Below is a small trained network, with its code and all its weights. Each question gives an input and a target symbol and asks what happens when units are switched off, that is, made to give their printed mean instead of their output.

import numpy as np


def w(rows, s, z=0):
    codes = np.array(rows[::2]) - 128.0
    scale = np.full(codes.shape[1], s)
    scale[-1] = z or s
    return codes * scale


def f(y):
    return np.maximum(y, 0)


def softmax(a):
    e = np.exp(a - a.max(-1, keepdims=True))
    return e / e.sum(-1, keepdims=True)


def log_softmax(a):
    a = a - a.max(-1, keepdims=True)
    return a - np.log(np.exp(a).sum(-1, keepdims=True))


def net(x, mask):
    ids = ['αβγδεζημξστφψω'.index(c) for c in x.split()]
    T = len(ids)
    res = E[ids] + P[:T]
    u = 0
    for l in range(2):
        q, k, v = (res @ M[l].T for M in (Q, K, V))
        z = softmax(np.where(np.tri(T) > 0, q @ k.T / 4**0.5, -1e9)) @ v
        res = res + np.where(mask[u], z, O[l][:, -1]) @ O[l][:, :-1]
        u += 1
        y = f(res @ A[l][:, :-1].T + A[l][:, -1])
        res = res + np.where(mask[u : u + 12], y, B[l][:, -1]) @ B[l][:, :-1]
        u += 12
    return log_softmax(res[-1] @ U[:, :-1].T + U[:, -1])


Q, K, V, O, A, B = {}, {}, {}, {}, {}, {}
E = w([
[170,186,17],'α',
[125,96,163],'β',
[55,79,146],'γ',
[182,139,108],'δ',
[113,104,153],'ε',
[131,102,166],'ζ',
[105,105,84],'η',
[165,135,159],'μ',
[208,175,120],'ξ',
[161,143,109],'σ',
[134,137,119],'τ',
[83,118,40],'φ',
[254,228,146],'ψ',
[210,155,249],'ω',
],0.0051)
P = w([
[101,140,113],'0',
[217,42,115],'1',
[81,185,128],'2',
[223,45,128],'3',
[70,220,131],'4',
[254,36,199],'5',
[53,231,126],'6',
],0.0052)
Q[0] = w([
[136,106,161],'0.h0',
[167,3,188],'0.h0',
[205,24,64],'0.h0',
[172,30,139],'0.h0',
],0.017)
K[0] = w([
[146,149,96],'0.h0',
[97,104,5],'0.h0',
[59,28,65],'0.h0',
[90,82,43],'0.h0',
],0.016)
V[0] = w([
[79,4,39],'0.h0',
[159,152,65],'0.h0',
[51,38,56],'0.h0',
[150,99,161],'0.h0',
],0.0038)
O[0] = w([
[165,7,69,135],'0.h0',
[180,186,99,253],'0.h0',
[138,1,54,39],'0.h0',
[118,115,167,161],'0.h0',
],0.0051,0.00021)
A[0] = w([
[220,171,74,126],'0.n0',
[92,198,146,151],'0.n1',
[179,110,108,123],'0.n2',
[74,121,150,64],'0.n3',
[193,57,164,101],'0.n4',
[127,127,129,96],'0.n5',
[115,178,114,78],'0.n6',
[125,64,161,145],'0.n7',
[132,132,128,62],'0.n8',
[151,162,139,1],'0.n9',
[11,125,71,122],'0.n10',
[203,135,192,92],'0.n11',
],0.011,0.0022)
B[0] = w([
[126,48,235,226],'0.n0',
[48,206,144,232],'0.n1',
[114,104,175,198],'0.n2',
[95,102,175,139],'0.n3',
[99,108,247,251],'0.n4',
[127,134,133,128],'0.n5',
[50,110,134,171],'0.n6',
[171,66,179,195],'0.n7',
[120,136,149,128],'0.n8',
[60,88,108,134],'0.n9',
[2,25,102,197],'0.n10',
[121,112,18,202],'0.n11',
],0.016,0.0028)
Q[1] = w([
[163,108,137],'1.h0',
[149,126,6],'1.h0',
[53,146,193],'1.h0',
[164,111,147],'1.h0',
],0.021)
K[1] = w([
[125,128,211],'1.h0',
[237,3,110],'1.h0',
[72,205,34],'1.h0',
[113,139,208],'1.h0',
],0.014)
V[1] = w([
[142,127,211],'1.h0',
[110,92,195],'1.h0',
[108,81,252],'1.h0',
[197,182,233],'1.h0',
],0.011)
O[1] = w([
[132,136,207,115],'1.h0',
[172,145,187,181],'1.h0',
[178,159,246,197],'1.h0',
[58,111,231,2],'1.h0',
],0.013,0.0081)
A[1] = w([
[160,112,184,54],'1.n0',
[208,143,114,1],'1.n1',
[81,52,79,120],'1.n2',
[209,161,81,117],'1.n3',
[83,87,79,54],'1.n4',
[134,179,158,121],'1.n5',
[87,179,118,135],'1.n6',
[164,139,125,37],'1.n7',
[92,41,106,217],'1.n8',
[177,171,77,37],'1.n9',
[211,216,131,66],'1.n10',
[254,161,134,156],'1.n11',
],0.009,0.007)
B[1] = w([
[115,243,184,211],'1.n0',
[24,238,151,151],'1.n1',
[172,206,112,158],'1.n2',
[101,221,85,193],'1.n3',
[182,176,217,146],'1.n4',
[161,106,95,169],'1.n5',
[103,87,178,169],'1.n6',
[59,195,148,133],'1.n7',
[3,62,77,196],'1.n8',
[188,80,232,160],'1.n9',
[66,211,165,159],'1.n10',
[207,45,62,255],'1.n11',
],0.021,0.0084)
U = w([
[171,137,168,44],'α',
[183,45,129,116],'β',
[156,84,54,101],'γ',
[222,114,152,58],'δ',
[125,58,107,194],'ε',
[148,84,138,182],'ζ',
[101,155,69,117],'η',
[93,108,144,243],'μ',
[114,165,176,80],'ξ',
[119,107,135,252],'σ',
[29,124,89,175],'τ',
[141,203,123,62],'φ',
[72,167,187,91],'ψ',
[3,158,135,135],'ω',
],0.0056,0.0038)

Each question gives the input, a string of symbols that net reads in full, and the target symbol t.
The units are the heads (4 rows each of Q, K, V and O) and the neurons (one row each of A and B). Each row of codes is followed by its name. A weight is (code - 128) times the scale printed after its matrix; where a second scale follows, it is the last column's (O, A, B and U).
mask holds one flag per unit, layer by layer, with each layer's heads first. A switched-off unit (its flag False) gives its mean, the last column of its rows in O or B, instead of its output. The means were averaged over made-up inputs and are rounded, as every weight is.
A unit's drop is (log p(t) with every unit on - log p(t) with that unit switched off) / (log p(t) with every unit on - log p(t) with every unit switched off).
The circuit of an input: a set's keep is (log p(t) with only the set's units on - log p(t) with every unit switched off) / (log p(t) with every unit on - log p(t) with every unit switched off). Starting from the 12 units with the biggest drops (on a tie, the unit counted first), units are removed one at a time, each time the one whose removal leaves the highest keep (on an exact tie, the one counted first), for as long as the keep stays at least 0.8.
units of the circuit, in order: the units of the circuit, biggest drop first
top k neurons: the k neurons with the biggest drops, biggest first
k most important neurons of layer l: the k neurons of layer l with the biggest drops, biggest first
input α τ μ α φ δ ξ, target φ: most important neuron of layer 1 : (1.n3)
input ψ γ γ μ, target φ: units of the circuit, in order : (1.h0; 0.n0; 0.n10; 1.n3)
input ω σ φ γ β, target φ: units of the circuit, in order : (0.n10; 1.h0; 1.n3; 0.n4)
input β β α ω α ω, target δ: units of the circuit, in order : (1.h0; 1.n11; 0.n10; 1.n0)
input γ α ψ ζ δ φ ξ, target ψ: top 2 neurons : (0.n0; 1.n11)
input α η β μ φ ξ, target η: top 3 neurons : (1.n1; 1.n3; 0.n10)
input ψ η δ ζ δ γ, target ψ: units of the circuit, in order : (1.h0; 1.n0)
input σ σ η α γ μ, target φ: 2 most important neurons of layer 1 : (1.n1; 1.n3)
input γ φ α η β ζ ω, target ω: units of the circuit, in order : (1.n11; 0.n4; 0.n1; 1.h0)
input τ ω μ ξ, target ω: top 3 neurons : (0.n0; 0.n4; 1.n11)
input μ τ γ ξ, target φ: top 4 neurons : (0.n10; 1.n1; 1.n10; 1.n3)
input τ ζ φ α, target η: 2 most important neurons of layer 0 : (0.n10; 0.n4)
input ε μ α δ, target δ: top 2 neurons : (0.n0; 1.n11)
input η η γ η, target φ: most important neuron of layer 1 : (1.n1)
input ζ γ γ φ α γ, target δ: top 4 neurons : (0.n0; 1.n11; 0.n10; 0.n11)
input η α ξ ω η ζ, target γ: top 2 neurons : (0.n4; 0.n0)
input μ τ φ δ μ ζ, target ω: 4 most important neurons of layer 0 : (0.n4; 0.n0; 0.n1; 0.n2)
input γ β ψ τ α φ, target δ: top 2 neurons : (0.n0; 1.n11)
input η δ η τ, target γ: 3 most important neurons of layer 0 : (0.n4; 0.n0; 0.n10)
input φ φ ζ σ φ η, target η: top 4 neurons : (1.n3; 1.n1; 0.n10; 1.n11)
input η τ η γ μ σ, target ω: top 4 neurons : (0.n4; 0.n0; 1.n8; 1.n11)
input τ γ α α, target δ: 2 most important neurons of layer 0 : (0.n0; 0.n1)
input γ α β μ μ α, target ω: 2 most important neurons of layer 0 : (0.n0; 0.n4)
input α ω η ε, target γ: top 4 neurons : (0.n4; 0.n0; 1.n11; 0.n10)
input α σ τ δ φ τ β, target φ: top 3 neurons : (0.n10; 1.n3; 0.n4)
input α ω μ δ, target ω: top 4 neurons : (0.n0; 0.n4; 1.n11; 1.n8)
input β ξ μ μ, target ω: top 2 neurons : (0.n4; 0.n0)
input σ β γ ψ, target φ: 3 most important neurons of layer 1 : (1.n1; 1.n10; 1.n3)
